Known rows, with every step that occurs
telar, tiri, vasu, vose, tinen: [-138 -245  119 -292    8 -179 -332  399 -343  321 -211  286 -368  -74
 -297 -147   82   80  248  131   59  -16   -8  -69   85  -60 -223   44
  -77  353   41   80   67  -39 -122   16 -238   93    2  107  -84   46
  192 -154  204  256   12   62  -22   69  -15 -187  235  240 -356   25
   50  -29 -106 -103  -85 -175 -353  -98]
bura, vose, tinen, lenib, rusi, tiri: [ 260  -94  174 -348  -86 -228  665  404 -208  294   15   94  -57  -55
 -236  -83  147 -304  257  243 -259 -249 -123  -71  -76  245 -383  104
  -22  258  110  -61  -19 -346 -575  -47 -100 -171 -330 -271  -43  -16
   56 -441 -221  319 -159 -138  206 -531 -127 -243  173 -109  332  272
  356   39  147 -254  -39  217 -194 -246]
vasu, vose, tinen, tiri: [  53  -95  124 -141 -104  -50  -64   63 -235  263 -167   51 -266 -400
 -139 -171  125  -79   80   70   61  266  -78  -44   69 -201 -127  318
 -151  -22   30  -38   32 -191 -374 -114  -32  -70  410 -161 -141  164
   48 -324 -131  304  156   33  -69  -16   37  -93  194  -37 -108  260
  -32 -107   95 -184   -3   -8   26 -281]
lenib, rusi, tiri, bura, tinen: [ 273   13 -223 -339 -330  -10  395   96 -248  169  340  311  -66 -170
    2    2  -15   62 -166  -71  -89 -145  218 -271 -110 -222  -94   38
  -64  267   92 -117  -22  -31 -320  150  259  -58 -431   37 -138 -231
    2 -192  -41  479  160  188  229   24 -113 -208   80 -385  109  196
  393   50   82 -129   32  301   34 -298]
rodiz, miva, vasu, vose, tinen, lenib: [-187  -68  147 -247 -109 -348  239  296  -66  249   17  149 -330 -208
 -310  -90  220  -43  289  245  -18   67 -358  132   46  199 -316  -43
  -73  220 -130  -24   12  140 -287 -129 -368  -47  271   59 -267  195
   70 -127   44  388  195 -131 -152 -205  -56   79   32  401 -194  191
 -133 -131  142  113 -179 -232  -29 -215]
rusi, lenib, tinen, bura: [  40  209   47  -93 -105   37   75  131 -185  -38  271  388 -360 -426
 -171  166 -271 -254 -163 -161 -345   -8 -118  145 -246  140    3   48
  132 -335 -156   21 -219 -230 -285 -110   67   -2  173  -57 -160   91
  -96 -220  121  433  193  -57   -9  276 -241  -52 -128  121  255   82
  163   21    3   40  241   28  225  -26]
tinen, tiri, telar, rusi, lenib, bura, vose, vasu: [-134 -464  179   38  287   41  140   -4  -20   26  221  348  -87 -136
   29 -203 -171 -114 -117  116 -130  194 -211 -256 -241 -194  -93  232
   67 -452  286  -32 -202  249 -352 -224  150 -376  469  173   53 -409
  132 -314  -30   91  -75 -223   24  298  150 -138  117   34  358 -253
  216 -310  265 -315  -25  196 -221 -252]
telar, miva, tinen, tiri, lenib: [ 313   34  153   69 -291  -39  298 -100  -41  -18   94  167 -220 -354
  306   53  -44   13 -158 -122 -192  147 -132  382  241 -295  111  -72
 -364  -43 -199  -49 -399 -121 -159 -156   -9  -47  458  -29  -26  204
  -33  675   37  223   89  -19 -218   98   -8   28  143  -34  167  147
  -19  -25  128 -407   -8 -146  189   53]
rodiz, vose, tinen, lenib, bura, rusi, tiri: [  88  117  119 -264  -74   13  581  -28  -94  326   59  239   -1  -20
 -356 -255  127 -157  -20  146 -280 -143  166  148 -236 -156 -207  -85
   28  280  -39 -198   87 -432 -321   -7 -173 -135  -73 -203  -69    2
   29 -504 -221  570  268 -134   34 -304 -205 -107  -21 -222  368  146
  365   13   87 -523 -315  487    0 -207]
telar, rodiz, miva, tinen, vose, vasu: [ -88 -142   99  361  -37 -221  480 -157 -122   32   63  152 -180 -116
 -218   23  -46  -10  333  101  -59   23 -185 -203  195  239  182  -36
 -203  342 -222   14  -82  326 -285 -109 -353 -211  676  -77  207   54
  -13  351  263  180 -111 -208 -396  -19  127  -86   92   75 -169 -326
   -6 -113   84 -115   65  156  -73  190]
rodiz, miva, tinen, vose: [ 164   19  115  311 -214 -136  748  -41  -79   82 -211  141 -196 -209
   11    6  -28 -150  130   93  -45 -149   20   42  156  429   93 -224
 -149  280 -290  -48 -221  167 -224 -229 -276  -54  454 -190   63  -33
  166  221  172  175  -60 -201 -446   32   49 -181 -113  273   -5  -14
 -143  -89  253  -53  -31  242   81   88]
rusi, tinen, tiri, vasu: [  59 -146   81 -178 -229  -55 -115  193 -399  192 -289  319  -72 -159
   -7 -157  -85 -128  -59   21 -221  295 -143 -134  205  -37  -54  150
 -314  165 -195  -29   46    4   94  -74  -87  -96   56  359   55  134
 -124  194   83  255 -176  -20  -40   15  213  -30  -22   48  -26  116
  104  -71  -73 -302  234   95 -291  -47]
telar, miva, dubo, rodiz, vose: [-290   34 -186  224  349 -143  137 -486  295 -110 -166 -166  606  159
  -90  175  -42   72  203  367 -363 -355  105 -118  144 -152  289  -57
  -56  116 -180  -94 -134  -26   98   42 -314 -397  -19 -164  113 -186
   39  436  267  108 -271 -106   -1 -146  106 -127  120 -223 -117 -245
   76  215   42   29 -225  155  248 -131]
tinen, tiri, rusi, lenib, bura, vose: [  50 -165  244  -42  114  184  231   20 -152  171   29  221  250 -236
  -35  -83 -228 -459 -210   97 -106   42  110  -70 -101  -52 -104  312
   59 -378  -22 -105 -163   10 -390 -279  276 -249   32 -128  -33 -267
  159 -459 -150  271  148 -188 -118  269   45 -371 -198   53  520   94
  302 -192  303 -322   23  357   79 -151]
dubo, tiri, telar, rodiz, miva, vose, tinen, lenib, bura, rusi: [-114  250   69 -182  147 -108  850  147  -88  243   59  245 -183   40
 -295 -278 -214  111  243  160  108 -236  -15  348 -287   94 -138   47
  136  250 -387  135 -161 -138 -318  299 -111 -205  245  -25  123 -105
  444 -112   48  421   60 -105  105 -520 -251 -324 -347  158  101 -207
  250  259  269 -830 -426  659    1    6]
tinen, tiri, rusi, lenib, bura: [ 109 -158   31   -8  -53  155  -46  -86 -122  122  209  197   46 -328
   -4 -101 -168 -248 -337  -10 -152  182   79  166 -234  -84 -172  263
   18 -515   78  -99   -6   52  -88 -155  273 -202  -20  -18 -126   32
  -26 -249 -184  419  366 -107   33  264  -12 -115 -183   70  266  238
  163  -61  248 -423  162  320   97 -161]
vasu, vose, tinen, lenib, bura, rusi, tiri, telar, rodiz, miva: [ -36   81  106 -186  388 -571  612   86 -178  289 -164  181 -280 -303
 -491 -217   64  152  175   29   95 -129  -82  155 -136  -61 -277  142
   68  377  -84 -101   22 -228 -509   33 -303 -268  275  -54   27   44
  412 -243  113  669  363  -63   50 -418 -235 -187 -239   -9 -189  -42
  186  162  267 -592 -412  545 -108   -3]
dubo, vasu, vose, tinen: [-150  -68    8 -315  118 -262 -354  307 -164  122   -6   50 -391 -117
 -442  -76  231  -72  205  110   17   68  -65  -34   20 -124 -229  166
 -182  159  129  107  187  126 -245   30 -200   39  205   31 -163    3
  315 -178  223  202   42  174   49  -43   68  -97  254   76 -286  278
   31   71   61  121   59 -299 -351 -289]
vose, tinen, bura, lenib, rusi, tiri, vasu: [ 132  -81  139 -338 -182 -198  274  436 -304  260   46  381 -194 -198
 -310 -151 -131 -241   -7  174 -297  -46   96 -112 -120   31 -364  111
 -257  164  249 -128   94   11 -393  218 -247   75 -286   82  -25  -22
  -27 -130  132  518  -98  -46  175 -207 -158 -215   43   29  205  249
  454   78  178 -358  150  190 -475 -171]
vose, tinen, bura, lenib, rusi, tiri, telar, rodiz: [  98   47  134 -211  205 -331  443  373 -155  123   87  285 -387 -358
 -275  -65 -184   76  155 -166 -157 -268 -116   11 -212  -65 -198  280
  -56  143  200 -118   69 -291 -591  314    4 -124  102  -50   83   12
  159 -116   69  582    3  173  343 -424 -323 -495  -20 -266   65  -41
  419  292  105 -576 -130  574 -127  -51]
rusi, tiri, telar, rodiz: [  62   69  -40    0  264 -200  193  115  -77  -17 -207   76 -199 -150
 -124 -166   99  231  188 -134    3 -195 -166  -74  -33 -104   82  152
  115  268  128  -69   96 -254   -7   49   83 -172   25   59  198  -60
   68   52   49  282  -29  168  310 -328 -146 -305   62 -211 -182 -194
  171  218  -62 -380 -226  425 -121  202]
vasu, vose, tinen, lenib, rusi: [   1 -150  133 -326    9 -468  136  326 -114  187  163   23 -351  -34
 -437  162   56 -120  254  221 -129 -152 -249   53 -153  381 -421  213
   34  -52  125  134  -47 -160 -532   16 -226 -102 -160  -67 -178  306
  202 -327  -86  286   32    2  114 -289 -187  -29   60  145   51  327
   44    5   88  -24  -23 -131  -28 -374]
dubo, tiri, rusi, tinen, lenib: [  -2  -24  -23 -158 -619   87  272  191 -309  403  233  134  -66   65
 -120   32  -27 -251  163  -66 -295 -106 -288  262   13  184 -185   41
  -14  142 -364   24 -157 -353   20   -5   96   21 -100  381 -258   45
  -25  -45  -22  303    6   23   89 -399  -52  -38  -13  -62  162  215
  142  143 -101 -437  171  201 -231   12]
tiri, telar, miva, dubo, vasu, vose, tinen, lenib: [-285 -144  -99 -276  222 -519 -100  244   -5   53   86   40 -432 -162
 -124  148  155   15  342  229 -143   -7 -107  296  101   46 -281  204
  -40   57  -27   79  -66 -103 -143 -186 -499  -77  223  336 -179 -215
  338  256  181  392   74  -42  210 -434   -7  -37  188   22 -211  252
 -158  153   87 -148 -405 -269 -309 -285]
dubo, miva, tinen, bura, lenib, rusi, tiri: [ 413  -59 -119  -79 -251  -94  624   29  -11  -66  166   42  157 -150
  139 -217 -140 -233  -68  160 -334 -350  138   39 -263    4 -195  163
 -144   70   80 -179 -153 -135 -615  159 -160  -21  118  -13  -76  -18
   -1  -61   66  651  -72 -134   47    7 -205 -193  199 -218  537  362
  325  -29  233 -291  213  322  139  -13]
telar, miva, rodiz, vose, tinen, lenib, rusi: [  32  -74  172 -192   20 -485  416   67  105  118  258  138 -163  141
 -176  204   26  148  409  188 -369 -229 -148   67  -98  412  -56   54
 -101   43 -143   -4 -144 -106 -446   80 -292 -343 -221 -318   10  341
  143  248    6  247 -215 -122  -96 -158 -199 -134  202  -16  211   16
  120  252   90   -3 -102  169  328 -273]
tiri, vasu, vose, tinen, lenib: [-239 -120  242 -300  -57 -437   -4  335 -276  236   -6  223 -422 -185
 -459  143   92 -211  309  158  -91   55 -214   25   99  296 -292   91
 -105  226  -65   93  -51 -133 -210 -113 -313  111   31  251 -179  111
  185 -181  118  269  129  -89  -57 -149 -138   87  -24  281 -112  208
   15   11 -107   80 -167 -233 -314 -165]
vasu, vose, tinen, bura, rusi, lenib: [-105    1  169  -28  102 -104  267   81 -134  441  283  462 -461  -78
 -516  -22  -54 -278  -73   65  -97  -36   -8   43 -233 -137 -237  210
  138 -246   -3  -14  -62 -194 -764  -81 -149   95  200 -261 -362  120
  189 -666  134  364  496  181  -32  388 -182 -161   99  103  363  116
  264   53  312 -106   40 -238   32 -439]
vasu, vose, tinen, tiri, telar, rusi, lenib: [  41 -410  177   24  140 -226  177  220  -55  377   45  360 -604 -317
  -94 -185   49   38    0   -2 -142  121 -504   38 -211 -197 -261  227
  131 -409  357  -61  -89 -191 -456 -199  136 -164  325   -1 -273  -38
  313 -391   73  217  144  109  154  280    3 -122  345  265  -35  163
   -1   70  273 -199  -95  -23 -153 -507]
tiri, telar, miva, vasu, vose, tinen, bura: [-322  -76  -28 -210   47 -128 -198  136 -138   90   96  410 -800 -419
 -417 -129   95   70   79  -40   97  -43  101   75 -242 -155  -41  369
  -84 -120  102   65  -87  149 -297 -123 -174   73  649   55 -226 -142
  108  -17  170  478  240  227   65  224 -285 -303   60   27  -89  -84
   62  -27  257  105   50 -233   80 -251]
lenib, tinen, bura, rusi, tiri: [ 220  240  -88 -199 -273  121  491   -1 -241  234   79  265 -230 -142
 -245 -260  -38 -201 -173   28 -285   36  123  146 -299 -328  -58   83
   96   -8  -54  -69 -115 -395 -453  -55  -24   85   76 -113  -52  -80
 -145 -415    7  614  179  -18   62  -56 -298 -155  -21 -204  445  169
  454  -34  133 -394  118  284  -60   44]
vasu, vose, tinen, bura, rusi, tiri, telar, miva: [ -56  -20  -79 -177  183 -277  188  -21 -175  361    6  343 -621 -213
 -359 -204  229  102   33  -29   84 -120  309  139 -189 -437  -76  400
   27  -14  155  -87 -116 -293 -547  -92 -208   34  330  -90 -177 -216
  281 -196  139  598  275  234  201   13 -286 -270  247 -338  168    7
  266  156  314 -319  -90   45 -118 -182]
tiri, rusi, lenib, tinen, bura, vose, vasu: [-245 -144  173   11  -18  152  120  107 -200  160  503  404 -265 -165
 -428  109 -251 -476  -14  -24 -240  118 -122 -195 -180  -49   18  224
  105 -386  -54   16 -367  141 -534 -277  162  -31  187  -16  -40 -247
  -75 -372  211  361   22 -164 -101  333   -8 -187   27   34  490 -114
  412 -236  158   10  432   41 -309  -88]
tinen, bura, lenib, rusi, tiri: [ 355   34  -48 -193 -221  -48  416  200   -2  142  132   80  184  -64
   -2  -61  -47 -171 -111  151 -291 -200   73  -70 -235  -51 -277   88
    6  -92  224 -241   22 -123 -455  167 -168  -72 -288  -34 -146   16
 -103 -339 -118  462  -38   20  194 -144 -214 -223  157 -165  477  285
  363  -76  197 -388   18  237  -35  -17]
miva, dubo, tiri, bura, lenib, rusi, tinen: [ -12  -27 -207 -207 -284  196  312  208  -58  109  294   82  378  245
  252  -78 -455  -30  -77  182 -302 -393  -61 -125   42  -87 -175  146
   20  260 -378   -1  135 -158 -301  277   15 -148 -182  292 -182 -250
   77  144   28  304 -332   27  217 -369  276 -286  130 -269  164  261
  137  -24   45 -645  176  298  -58 -406]
lenib, rusi, tiri, vasu, vose: [  83 -152  -94 -231   33 -287 -187  239 -177  163 -301   34  -49  155
 -506 -180  213 -106   95  439  -80 -155  -48 -403  -74   77 -212  255
  132  123  349    5   99   81 -140 -116 -349  -80 -479  151  -43   45
   87 -287  120  330 -179  115  189   52  -41 -132  273  204  -39  262
  158 -190  133  -40   65 -187 -344  -98]
tiri, bura, lenib, tinen, vose: [-134  120  216 -104  -39 -134  275  174  -69  -40   66  285   53 -191
  145  164 -284 -215    4    4 -251 -125   28  -57  238  163  126  -28
   -5  -22 -306  -59  -73  -79 -464  -13  -72   49  156   82 -132 -343
  191  -35  245  468  -90 -169 -293   47    8 -301  -62  181  479  202
  152 -197 -197 -127  -94  420  124   27]
tinen, tiri, rusi, lenib, bura, vose, vasu: [-143 -345  170   36   86  206   -9  -72 -127  135  315  239  155 -115
 -142 -112 -142 -387 -125  152  -92  254   31 -248  -93 -176  -77  331
  -25 -409   87  -82 -129  295 -359 -256  188 -275  185    5   19 -224
  -62 -372 -101  252   80 -245  -85  273  201 -157   49  -58  461  -57
  309 -355  255 -322  226  176 -215 -169]
tiri, vasu, vose, tinen, bura, rusi, lenib: [-203  -61  218  -75  115 -188  144  170 -252  457  168  593 -537  -53
 -639  -64 -102 -323  -62  157 -124   41   10  -46 -160  -50 -251  200
   61 -175   41   33  -43  -47 -632  -72 -265  157   66  -55 -268   73
  211 -509  293  378  418  125  -50  418 -142 -151   21  267  288   84
  319   52  296  -84   74 -299 -232 -417]
telar, miva, tinen, vose, vasu: [-138 -265   18  230 -113 -157  147 -195  -92  -12  232  221 -286   -8
  -81   94   51  -64  236  154 -123   20   37  -95  189   99  216  121
 -215  118 -106   57 -143  254 -270 -214 -295  -82  623   20   41  -79
  -51  386  171  164 -172 -148 -292  155  107    2  352  -84  119 -193
   -8 -165   13   -2  138 -141  -20   55]
vasu, vose, tinen, tiri, telar, rodiz: [ -92  -41  149  -80  319 -299  -51  128 -214  106 -267  117 -497 -436
 -266 -133   12  197  252 -130  138   65 -259  -56   40 -142   28  436
  -13   72   61   38   16 -262 -340    1   64 -196  501    8  110  116
  251  -73   47  369  113  191  101 -202 -103 -360   26 -100 -307  -83
   19  115   -1 -361 -236  284    9  -99]
vasu, vose, tinen, tiri, bura, rusi: [ -95  -36   46 -182 -119  126  240 -195 -211  398   72  271 -288 -143
  -61 -324   37   16 -149   54  171  273  212  -81  -49 -470  -78  357
 -144 -110 -119   47   14 -131 -583  -31  135   70  327  -50 -209 -164
  242 -393  -22  391  465   61 -214  176   22 -211    3 -174  262  273
  218 -211  218 -310   29   86  -71 -443]

Rows
[  44 -236  150 -338  -10 -400 -192  393 -219  235 -235  186   86   60
 -231  -30 -133 -165   -8  326 -234   43 -277 -308  158  -44 -263  373
  -82    4   13  -81   36   56 -471   -4 -302 -166 -140  450 -141  247
  163 -195  136  471 -279  113  -28  124  155 -129  185  195  186  373
  114 -313   12 -313   56  -63 -178 -209] -> bura, lenib, rusi, tinen, tiri, vasu, vose
[ -91  -75   99 -442  -75 -309   -4  258 -363   88  -24  231 -208 -367
 -486  -48   70 -271   77  181 -139  -32   56    7 -133  184 -354  157
 -100  333    8   23  104 -158 -103 -137 -251  -37   25  219 -150  -35
  111 -356  -79  531  200 -172  100 -156 -227   30 -143   97  -78  252
  187  -42  -57 -207 -122  116 -224  -79] -> rusi, tiri, vasu, vose, tinen, lenib, bura
[  38 -222  168 -400  -73 -263  -70  520 -214  295   63  365 -160  -48
 -197   26 -253  -29   85  220 -179 -171   48  -46 -158   67 -441  120
  -77  -65  159  -29  -73   35 -566  274 -385   31 -165  209 -164  103
  200 -263  196  497  -18   52   -2   77 -235 -357   98  228  192  160
  272 -133   76 -336  -99  -32 -177 -127] -> telar, tiri, vasu, vose, tinen, bura, lenib, rusi
[-367  -49  -45 -283   16 -147  115 -106 -296  301  115  185   -1  126
 -381 -203 -255 -141  130  555 -153  -48  270  291   -2 -160 -267  344
   90  179 -220  196   -9 -255 -375   42 -566  -27  219  284 -104 -291
  270   60  128  465  181 -240    8 -363 -129  -63  -98  -28   58   81
  167   78  195 -643 -379  -54  -84 -292] -> telar, miva, dubo, tiri, vasu, vose, tinen, lenib, bura, rusi
[-123  -78   32 -135  -18 -244  144   10 -119  177 -320   64 -124 -403
 -225 -370  218    7  171  349  -21  234 -249  -72  108 -232 -125  150
 -385   93   -1  -40   35  351 -370   64 -106 -258  556 -151 -105  218
   17  -48  138  448   38  -56 -127 -137  115 -116  104  200 -317  122
   48  -71  291  -44  128  -18   21 -318] -> dubo, rodiz, miva, vasu, vose, tinen, tiri
[-240 -161   90  -54  140  226  275   40 -259  321  279  202  130 -160
 -205 -157 -371 -354   98  247 -121 -241  272  163   22 -202 -136  395
   75   79 -177   40  -13 -228 -477  -68   55 -160  172 -311  -70 -568
  256  -10   41  267   -6 -227  100 -241  115 -424   56 -189   55   -6
  273  271  387 -522   15  263  -44 -439] -> telar, miva, dubo, tiri, rusi, lenib, bura, vose, tinen
[ -88  -32  108  -70  126 -133  254  189  -79  113 -254  258 -412 -404
  -44 -530   37  339  175   44   74  245 -352  106   64 -155  -51   93
 -215  154    4  -85  152  318 -129   87  -54 -268  561  -25  193  161
  -36  386  102  435   63  -52  -40 -345   88 -281  -82  219 -424 -174
  -42   17  293 -335 -121  296    9 -142] -> vose, tinen, tiri, telar, rodiz, miva, vasu
[ -72  -97  -33 -471  -34 -254  220   65 -167  315  140  286 -166  -15
 -407 -398  253  -66   63  412 -178  -23   76  212 -163 -425 -301  335
    7  211   52  -47  211 -143 -565 -114 -329 -109  237   12 -279  -34
   33 -334 -121  739  268  -34   64 -115 -238  -83  226  -91  268  245
  342 -116  171 -369 -224  -68  117 -227] -> telar, miva, vasu, vose, tinen, lenib, bura, rusi, tiri
[ -20   26   47 -343   56 -322  547   99 -201  359  -33  218  -61 -128
 -551 -458  157   -3  148  365 -115  -25 -140   98 -157 -276 -338  183
   17  447  -69  -80  266  -82 -581  -12 -389 -235  281  -83 -118  105
   66 -370  -20  751  336  -92  -44 -287 -217 -158  -32   77  -14  120
  338  -62  248 -491 -293  237   60  -93] -> telar, rodiz, miva, vasu, vose, tinen, lenib, bura, rusi, tiri
[-310 -199   25 -324  112 -284 -194   42  -77 -185  128   74  -39 -260
 -302 -228    0 -200  120  245  -82 -101   22  160 -187  166 -277  249
 -114   71  -73  124   63  123 -283  -56 -346  -78  536  118 -218  -42
   99 -125   43  550  257 -219  -31   55 -164    1  -93  223   80  212
   40  -99   18   88  -39   -3  320 -217] -> dubo, miva, vasu, vose, tinen, lenib, bura
[  14  121  180  -74  405 -267  252  136 -140   82  -71  370 -435 -197
  -89 -194 -253  148   30  -75 -226  110 -437  211  -17 -203   71  303
  218 -260  -44   14  -90 -386 -529   52  196 -261  242   58  191  222
  171  -26  128  562   99   44   97 -171  -96 -295  -51   -8  183  -75
  198  126   -6 -616 -222  439  134  -73] -> bura, rusi, lenib, tinen, tiri, telar, rodiz
[ -91 -288   66  -27 -241  -53  346   36  -99  156  368  324   18  -92
   58  -85  -74 -116   45  130 -399  107 -200 -284   37 -238   21   -2
  -62  -28   43 -112   -4   49 -474  -85 -118  -76  310  188 -165 -519
  -52 -133  243  446 -203 -247 -157  119   97  -91  401   40  415  124
  360 -297 -113 -248  106  324 -321  -14] -> telar, rusi, tiri, bura, lenib, tinen, vose, vasu
[   4 -156  -66 -193  202 -377   -8  282  -59  118 -371  130 -241  -72
 -328 -375   80  279  135  239  -15  -51 -531 -224  -52  -40 -142  363
   64   59    3  -24   94  297 -344  -78 -248 -478  290  185   -2  342
  106   52  127  578 -160  240   63  -60  110 -354  107  263 -263   34
  -60 -267  288 -288   31   97  138 -206] -> lenib, rusi, tinen, tiri, telar, rodiz, miva, vasu, vose
[  53  138  165 -234   68 -111  597  -70 -178  320   29  231   69  -71
 -474 -205   50  -71  132  105 -317 -183   41  110 -177 -186 -134   53
   28  404 -103 -152  175 -559 -406   80 -207 -245   39 -219   35   74
   51 -393 -150  601  275  -87    6 -367 -284 -201  -63 -287  237    6
  457  155  -13 -594 -408  592  120  -56] -> telar, rodiz, vose, tinen, lenib, bura, rusi, tiri
[  62 -190    4  -46  247 -322  471  377  166   95  114  151  109  141
    3  -49 -172  224  206  148  -39  -13 -486 -296  -22  -90  -52  185
  -49   81 -263 -141 -100  398 -387  166 -154 -525   87  113  180  218
   92  134  108  412 -602   48  161 -151  311 -211  275  120  142 -136
  150 -154  168 -660   68  495 -200   21] -> bura, lenib, rusi, tinen, tiri, telar, rodiz, miva, vose, vasu
[ -93 -127  226 -334   49 -376    8  412 -176  197  147  285 -242 -129
 -482  116 -285 -227   20  213 -157 -108   11 -148 -149  127 -373  274
 -119 -130  192    2  -38  124 -687  212 -327   73  -88  143 -145   70
  245 -262  224  436  -40   56   -1   74 -201 -234  -56  206  226  242
  279  -82  207 -121   67  -64 -213 -306] -> tiri, vasu, vose, tinen, bura, lenib, rusi
[-111 -462  113  119  -30 -236  167   -3 -161  202  534  489  -95  -80
 -293  187 -185 -221  -14  119 -348  105 -145 -238  -79  -38 -114  -47
    5 -149  207  -65  -80  305 -464  -93 -258 -223  326   36 -173 -252
  -29 -251  186  213   63  -30  -38  443   19  -16  229  153  225 -208
  295  -15   99 -104  -99   76   34 -264] -> telar, rusi, lenib, bura, tinen, vose, vasu
[ -72   91   44 -103  230 -241  353  109 -258  304  -86  305 -625 -276
 -619 -221   56   56  175 -119   54 -161  -18  -52 -247 -309  -68  374
   99  213  103   -1    1 -398 -578   20  -80   -6  384 -108    4  -75
  243 -418  144  567  306  316  211 -145 -376 -485    3 -250  -19 -133
  397  204  165 -458 -187  331 -157  -58] -> vasu, vose, tinen, bura, rusi, tiri, telar, rodiz
[  -5 -117 -152 -463 -341  -25  231  238 -134  175  222  244 -308 -136
 -195 -307  313    5   87  271  -94 -157  -95 -226 -221   47 -304  239
  -53  169  104   34  208   40 -301  -96   20  -64 -158   80 -343 -108
  -16 -338 -161  591  190   43  165 -124 -114 -229  229   16  124  452
  220 -266  122  -17  137  -61 -110 -431] -> miva, vasu, vose, tinen, lenib, rusi, tiri, bura
[-179 -108  132 -106   35  218   81    1 -169   -6  308  389  -28 -200
  127  -98 -135 -187  -53   63 -137  231 -141 -405  100 -158  146  239
  -15 -231 -179   -3 -156   98 -445 -211  297 -227  266   70  -30 -291
  -44 -233   30  302  -26 -287 -179  256  297  -95  216 -107  434  -14
  226 -446  -21  -50  273   59 -113 -214] -> rusi, lenib, tinen, tiri, bura, vose, vasu
[-244  -48  -70 -349  152 -238  119   64  -69  104  222   38 -106   67
 -356  -69 -133 -248   -4  412 -215  101  120  295 -181 -164 -426  179
    3   28 -120  166   84  -20 -405  -79 -460  -42  233  214 -130 -200
  298 -240   50  449  293 -139   36 -257  -58  -79 -203   55  136  322
  151  -44  217 -457 -354  -48 -209 -386] -> miva, dubo, vasu, vose, tinen, lenib, bura, rusi
[-144  -46   47  -72 -161  -21  180   92  -87    0  284  293   42  -95
   42  -37  -24 -182   67  114 -273   25  -15 -322  194  -79  105   -6
  -60  111 -102 -152   52   93 -402  -59 -135  -30  185  126 -110 -356
 -128 -126  172  575 -143 -213 -109  -19  155 -128  346  -60  449  119
  277 -356 -190 -251  115  313 -254   40] -> rusi, tiri, bura, lenib, tinen, vose, vasu
